Here is a tiny trained network, its code and every weight. The questions are about switching its units off for an input and a target symbol, where a switched-off unit gives its printed mean instead of its output.

import numpy as np


def w(rows, s, z=0):
    codes = np.array(rows[::2]) - 128.0
    scale = np.full(codes.shape[1], s)
    scale[-1] = z or s
    return codes * scale


def norm(h):
    return h / np.sqrt((h * h).mean(-1, keepdims=True) + 1e-5)


def softmax(a):
    e = np.exp(a - a.max(-1, keepdims=True))
    return e / e.sum(-1, keepdims=True)


def log_softmax(a):
    a = a - a.max(-1, keepdims=True)
    return a - np.log(np.exp(a).sum(-1, keepdims=True))


def net(x, mask):
    ids = ['ΓΔαβξστφ'.index(c) for c in x.split()]
    T = len(ids)
    res = E[ids] + P[:T]
    u = 0
    for l in range(3):
        r = norm(res)
        for j in range(2):
            rows = slice(2 * j, 2 * j + 2)
            q, k, v = (r @ M[l][rows].T for M in (Q, K, V))
            z = softmax(np.where(np.tri(T) > 0, q @ k.T / 2**0.5, -1e9)) @ v
            o = O[l][rows]
            res = res + np.where(mask[u + j], z, o[:, -1]) @ o[:, :-1]
        u += 2
    return log_softmax(norm(res)[-1] @ U[:, :-1].T + U[:, -1])


Q, K, V, O = {}, {}, {}, {}
E = w([
[119,12,121,91,75,91,75,200,88],'Γ',
[106,154,122,116,56,99,142,131,59],'Δ',
[105,127,18,204,75,144,142,71,114],'α',
[86,179,197,102,75,145,2,175,175],'β',
[83,161,166,171,166,142,110,155,156],'ξ',
[54,96,180,124,126,124,112,126,191],'σ',
[106,162,71,102,152,79,144,168,162],'τ',
[59,129,87,9,117,120,187,99,104],'φ',
],0.0097)
P = w([
[108,146,98,111,118,102,137,129,136],'0',
[66,164,108,150,91,119,178,250,140],'1',
[139,116,134,105,129,107,135,126,144],'2',
[124,123,107,129,128,166,131,112,100],'3',
[92,174,131,164,122,77,138,202,128],'4',
[155,112,153,117,129,102,136,113,154],'5',
[132,130,110,129,122,168,128,118,102],'6',
[125,171,155,150,138,74,121,180,132],'7',
[162,117,171,132,127,92,130,94,159],'8',
],0.021)
Q[0] = w([
[113,182,231,151,208,116,62,146,81],'L0H1',
[129,202,140,188,36,2,159,231,124],'L0H1',
[164,105,100,202,154,123,82,80,84],'L0H2',
[243,122,93,126,50,196,187,173,168],'L0H2',
],0.0082)
K[0] = w([
[103,158,225,148,128,168,104,91,139],'L0H1',
[254,141,172,192,145,16,140,98,115],'L0H1',
[85,174,112,171,169,167,68,120,104],'L0H2',
[79,90,14,116,80,61,221,174,99],'L0H2',
],0.0084)
V[0] = w([
[3,117,174,228,207,143,32,119,222],'L0H1',
[133,146,121,153,143,102,40,62,63],'L0H1',
[65,161,86,123,184,100,127,137,100],'L0H2',
[157,110,205,104,107,164,173,163,131],'L0H2',
],0.0057)
O[0] = w([
[209,134,79,110,23,116,197,170,139,80],'L0H1',
[167,64,180,17,240,96,113,195,201,10],'L0H1',
[86,26,128,182,205,108,155,253,110,250],'L0H2',
[86,160,51,183,112,66,123,147,211,79],'L0H2',
],0.0059,0.0022)
Q[1] = w([
[117,104,73,113,26,98,63,123,193],'L1H1',
[89,156,82,157,97,232,123,166,127],'L1H1',
[126,89,156,176,128,239,103,83,128],'L1H2',
[253,53,154,122,174,254,69,69,133],'L1H2',
],0.0067)
K[1] = w([
[175,155,109,163,49,134,123,167,159],'L1H1',
[203,209,77,155,137,255,115,134,148],'L1H1',
[66,98,160,150,100,144,111,198,32],'L1H2',
[43,176,84,158,89,203,104,193,128],'L1H2',
],0.0081)
V[1] = w([
[127,170,150,184,130,152,151,199,144],'L1H1',
[121,92,166,92,101,86,179,27,126],'L1H1',
[135,85,126,238,108,184,54,171,140],'L1H2',
[135,148,65,203,178,2,137,124,177],'L1H2',
],0.0065)
O[1] = w([
[135,146,180,105,162,97,239,103,95,205],'L1H1',
[136,143,138,194,61,72,49,35,158,10],'L1H1',
[94,72,7,90,161,63,128,198,193,31],'L1H2',
[134,47,169,238,107,237,133,114,254,254],'L1H2',
],0.0076,0.0022)
Q[2] = w([
[52,134,221,162,78,3,90,205,195],'L2H1',
[198,152,78,87,165,165,69,32,144],'L2H1',
[151,117,137,138,37,4,93,108,115],'L2H2',
[25,142,149,206,103,66,160,184,159],'L2H2',
],0.0077)
K[2] = w([
[170,100,229,141,117,9,88,99,214],'L2H1',
[55,159,86,127,121,198,119,84,51],'L2H1',
[39,157,199,187,62,2,159,153,141],'L2H2',
[158,29,123,179,124,78,225,90,221],'L2H2',
],0.0075)
V[2] = w([
[157,59,96,63,115,128,135,1,133],'L2H1',
[107,232,142,101,125,143,128,124,240],'L2H1',
[86,168,183,118,109,199,136,205,115],'L2H2',
[132,101,165,59,152,122,120,38,137],'L2H2',
],0.0072)
O[2] = w([
[7,198,204,64,123,223,229,217,199,40],'L2H1',
[23,118,57,54,133,170,89,103,97,62],'L2H1',
[77,229,151,63,113,195,162,60,237,254],'L2H2',
[76,76,79,120,80,140,255,214,71,5],'L2H2',
],0.0087,0.0046)
U = w([
[155,110,190,102,175,82,208,142,148,167],'Γ',
[90,137,147,152,227,153,78,109,139,32],'Δ',
[115,42,117,126,111,103,105,124,105,253],'α',
[122,151,78,81,100,145,84,137,134,128],'β',
[152,120,81,138,2,118,156,112,163,51],'ξ',
[72,69,137,107,83,162,171,140,111,229],'σ',
[131,93,139,192,104,234,113,147,131,70],'τ',
[158,135,192,132,70,130,145,89,51,91],'φ',
],0.0098,0.004)

Each question gives the input, a string of symbols that net reads in full, and the target symbol t.
The units are the heads (2 rows each of Q, K, V and O). Each row of codes is followed by its name. A weight is (code - 128) times the scale printed after its matrix; where a second scale follows, it is the last column's (O and U).
mask holds one flag per head, layer by layer. A switched-off head (its flag False) gives its mean, the last column of its rows in O, instead of its output. The means were averaged over made-up inputs and are rounded, as every weight is.
A unit's drop is (log p(t) with every unit on - log p(t) with that unit switched off) / (log p(t) with every unit on - log p(t) with every unit switched off).
The circuit of an input: a set's keep is (log p(t) with only the set's units on - log p(t) with every unit switched off) / (log p(t) with every unit on - log p(t) with every unit switched off). Starting from all 6 units, units are removed one at a time, each time the one whose removal leaves the highest keep (on an exact tie, the one counted first), for as long as the keep stays at least 0.8.
units of the circuit, in order: the units of the circuit, biggest drop first
unit that matters most: the unit with the biggest drop
heads that matter: for each layer, one digit per head in row order, 1 if its drop is at least 0.15 and else 0, layers parted by /
drop when u is switched off: that unit's drop, to one decimal
input τ ξ α ξ τ, target α: heads that matter -> 00 / 00 / 10
input τ φ Δ α φ, target Δ: heads that matter -> 10 / 00 / 00
input ξ φ φ α Γ, target φ: unit that matters most -> L1H2
input σ α Γ Δ β β Δ Γ, target β: heads that matter -> 01 / 00 / 10
input φ Γ φ Γ Δ α, target α: units of the circuit, in order -> [L2H2; L0H1; L1H2]
input Δ σ Γ Δ Γ, target Γ: heads that matter -> 00 / 00 / 10
input ξ φ α Γ φ τ α φ, target τ: heads that matter -> 00 / 01 / 00
input φ β τ ξ α, target τ: heads that matter -> 00 / 01 / 00
input τ Δ α, target α: units of the circuit, in order -> [L2H2; L0H1]
input Γ ξ β ξ, target Γ: units of the circuit, in order -> [L1H1; L0H1]
input τ Δ Δ α τ β ξ Γ, target β: heads that matter -> 00 / 00 / 10
input φ φ σ, target σ: heads that matter -> 00 / 00 / 11
input β Δ φ, target φ: heads that matter -> 00 / 01 / 00
input ξ Γ Γ φ Δ, target Γ: units of the circuit, in order -> [L2H1]
input φ Γ φ α φ σ τ Δ, target σ: units of the circuit, in order -> [L2H1; L2H2]
input ξ ξ φ Γ Γ τ β ξ, target τ: heads that matter -> 00 / 01 / 00
input β σ φ ξ, target Γ: units of the circuit, in order -> [L0H1; L1H1]
input Δ Δ Γ Δ Γ ξ σ Δ, target ξ: units of the circuit, in order -> [L0H1; L1H2]
input φ Δ φ Γ φ Δ Γ Γ, target Δ: heads that matter -> 10 / 10 / 00
input τ φ τ α Δ, target τ: unit that matters most -> L1H2
input Γ Γ ξ β, target β: heads that matter -> 00 / 01 / 00
input Δ α β, target β: heads that matter -> 00 / 00 / 10
input Γ Γ Δ β Δ, target Δ: drop when L0H1 is switched off -> 1.0
input α φ τ σ Γ, target τ: drop when L1H2 is switched off -> 1.2
input Δ Γ Γ β Δ, target Γ: drop when L1H1 is switched off -> 0.1
input Γ ξ ξ Δ β, target ξ: drop when L1H2 is switched off -> 0.1
input Γ τ Δ Γ α, target Δ: unit that matters most -> L0H1
